Below is a small trained network, with its code and all its weights. Each question gives an input and a target symbol and asks what happens when units are switched off, that is, made to give their printed mean instead of their output.

import numpy as np


def w(rows, s, z=0):
    codes = np.array(rows[::2]) - 128.0
    scale = np.full(codes.shape[1], s)
    scale[-1] = z or s
    return codes * scale


def f(y):
    return y / 2 * (1 + np.tanh(0.7978845608 * (y + 0.044715 * y**3)))


def softmax(a):
    e = np.exp(a - a.max(-1, keepdims=True))
    return e / e.sum(-1, keepdims=True)


def log_softmax(a):
    a = a - a.max(-1, keepdims=True)
    return a - np.log(np.exp(a).sum(-1, keepdims=True))


def net(x, mask):
    ids = ['αγδεηθμπτφω'.index(c) for c in x.split()]
    T = len(ids)
    res = E[ids] + P[:T]
    q, k, v = (res @ M[0].T for M in (Q, K, V))
    z = softmax(np.where(np.tri(T) > 0, q @ k.T / 2**0.5, -1e9)) @ v
    res = res + np.where(mask[0], z, O[0][:, -1]) @ O[0][:, :-1]
    y = f(res @ A[0][:, :-1].T + A[0][:, -1])
    res = res + np.where(mask[1:25], y, B[0][:, -1]) @ B[0][:, :-1]
    return log_softmax(res[-1] @ U[:, :-1].T + U[:, -1])


Q, K, V, O, A, B = {}, {}, {}, {}, {}, {}
E = w([
[138,55,144],'α',
[135,101,18],'γ',
[91,67,64],'δ',
[103,150,74],'ε',
[202,70,95],'η',
[230,166,197],'θ',
[65,65,195],'μ',
[2,77,139],'π',
[103,187,59],'τ',
[120,136,227],'φ',
[162,140,235],'ω',
],0.022)
P = w([
[163,4,77],'0',
[140,149,136],'1',
[140,156,137],'2',
[142,159,138],'3',
[142,161,139],'4',
[140,161,142],'5',
[140,169,142],'6',
[139,167,142],'7',
[139,164,144],'8',
],0.016)
Q[0] = w([
[173,11,184],'head 1',
[249,133,68],'head 1',
],0.013)
K[0] = w([
[125,254,139],'head 1',
[222,167,45],'head 1',
],0.0078)
V[0] = w([
[153,254,58],'head 1',
[210,112,74],'head 1',
],0.0069)
O[0] = w([
[177,141,71,5],'head 1',
[206,247,146,203],'head 1',
],0.011,0.0033)
A[0] = w([
[104,122,105,82],'neuron 1',
[124,145,121,111],'neuron 2',
[123,160,128,62],'neuron 3',
[112,112,65,95],'neuron 4',
[132,154,157,95],'neuron 5',
[139,94,174,172],'neuron 6',
[78,136,83,88],'neuron 7',
[56,93,101,91],'neuron 8',
[115,155,115,63],'neuron 9',
[108,138,141,115],'neuron 10',
[100,86,95,177],'neuron 11',
[125,73,153,107],'neuron 12',
[101,114,84,199],'neuron 13',
[127,142,200,88],'neuron 14',
[121,62,127,71],'neuron 15',
[161,111,124,62],'neuron 16',
[248,128,110,89],'neuron 17',
[133,105,128,89],'neuron 18',
[108,176,179,84],'neuron 19',
[147,141,175,56],'neuron 20',
[107,79,99,2],'neuron 21',
[210,152,143,211],'neuron 22',
[148,95,150,74],'neuron 23',
[149,116,114,108],'neuron 24',
],0.019,0.0094)
B[0] = w([
[125,166,117,133],'neuron 1',
[132,90,137,135],'neuron 2',
[139,71,145,137],'neuron 3',
[163,139,181,154],'neuron 4',
[183,127,200,150],'neuron 5',
[87,208,81,186],'neuron 6',
[75,196,166,160],'neuron 7',
[158,65,59,189],'neuron 8',
[114,82,96,135],'neuron 9',
[107,107,148,140],'neuron 10',
[184,82,144,180],'neuron 11',
[156,182,126,170],'neuron 12',
[162,180,54,183],'neuron 13',
[204,57,117,178],'neuron 14',
[104,154,220,161],'neuron 15',
[95,117,167,131],'neuron 16',
[1,190,220,228],'neuron 17',
[111,122,147,126],'neuron 18',
[133,34,210,177],'neuron 19',
[166,219,104,152],'neuron 20',
[98,170,99,144],'neuron 21',
[172,95,33,255],'neuron 22',
[144,100,139,136],'neuron 23',
[115,94,152,133],'neuron 24',
],0.007,0.015)
U = w([
[138,118,109,87],'α',
[110,174,54,111],'γ',
[182,46,7,252],'δ',
[140,120,115,93],'ε',
[24,163,166,119],'η',
[106,184,177,33],'θ',
[83,27,142,216],'μ',
[33,61,69,129],'π',
[118,104,144,232],'τ',
[103,93,222,83],'φ',
[224,89,126,60],'ω',
],0.011,0.0034)

Each question gives the input, a string of symbols that net reads in full, and the target symbol t.
The units are the heads (2 rows each of Q, K, V and O) and the neurons (one row each of A and B). Each row of codes is followed by its name. A weight is (code - 128) times the scale printed after its matrix; where a second scale follows, it is the last column's (O, A, B and U).
mask holds one flag per unit, heads first, then neurons. A switched-off unit (its flag False) gives its mean, the last column of its rows in O or B, instead of its output. The means were averaged over made-up inputs and are rounded, as every weight is.
A unit's drop is (log p(t) with every unit on - log p(t) with that unit switched off) / (log p(t) with every unit on - log p(t) with every unit switched off).
The circuit of an input: a set's keep is (log p(t) with only the set's units on - log p(t) with every unit switched off) / (log p(t) with every unit on - log p(t) with every unit switched off). Starting from the 12 units with the biggest drops (on a tie, the unit counted first), units are removed one at a time, each time the one whose removal leaves the highest keep (on an exact tie, the one counted first), for as long as the keep stays at least 0.8.
circuit, biggest first: the units of the circuit, biggest drop first
unit that matters most: the unit with the biggest drop
k most important neurons: the k neurons with the biggest drops, biggest first
drop when u is switched off: that unit's drop, to one decimal
input ε τ τ ε μ γ, target γ: circuit, biggest first -> (neuron 17; head 1)
input α γ δ τ, target φ: 2 most important neurons -> (neuron 19; neuron 22)
input ω ω π δ ω ε ε, target η: 4 most important neurons -> (neuron 22; neuron 14; neuron 8; neuron 11)
input γ π δ δ μ τ τ η π, target π: circuit, biggest first -> (neuron 8; head 1)
input ω α μ θ μ ω π ω τ, target η: most important neuron -> (neuron 22)
input π π ω τ ε, target π: circuit, biggest first -> (head 1; neuron 8)
input ω α ε δ τ, target η: circuit, biggest first -> (head 1; neuron 22)
input μ τ δ τ α φ ε, target μ: circuit, biggest first -> (head 1; neuron 17; neuron 19)
input η α γ, target γ: 2 most important neurons -> (neuron 22; neuron 17)
input π μ τ, target π: 2 most important neurons -> (neuron 8; neuron 17)
input ε δ φ τ ε ε, target δ: 4 most important neurons -> (neuron 17; neuron 6; neuron 15; neuron 7)
input τ τ δ τ τ μ, target μ: 2 most important neurons -> (neuron 8; neuron 15)
input ε τ δ γ τ τ π τ ε, target δ: 2 most important neurons -> (neuron 17; neuron 6)
input φ δ τ θ, target θ: circuit, biggest first -> (neuron 17)
input τ π ω, target ω: 2 most important neurons -> (neuron 17; neuron 14)
input τ γ θ, target θ: 3 most important neurons -> (neuron 17; neuron 20; neuron 8)
input η ε τ τ, target ω: drop when head 1 is switched off -> 1.0
input η θ φ ε, target ω: drop when neuron 19 is switched off -> 0.1
input μ δ ε, target μ: drop when head 1 is switched off -> 1.1
input θ δ τ ω γ ω, target ω: unit that matters most -> neuron 14
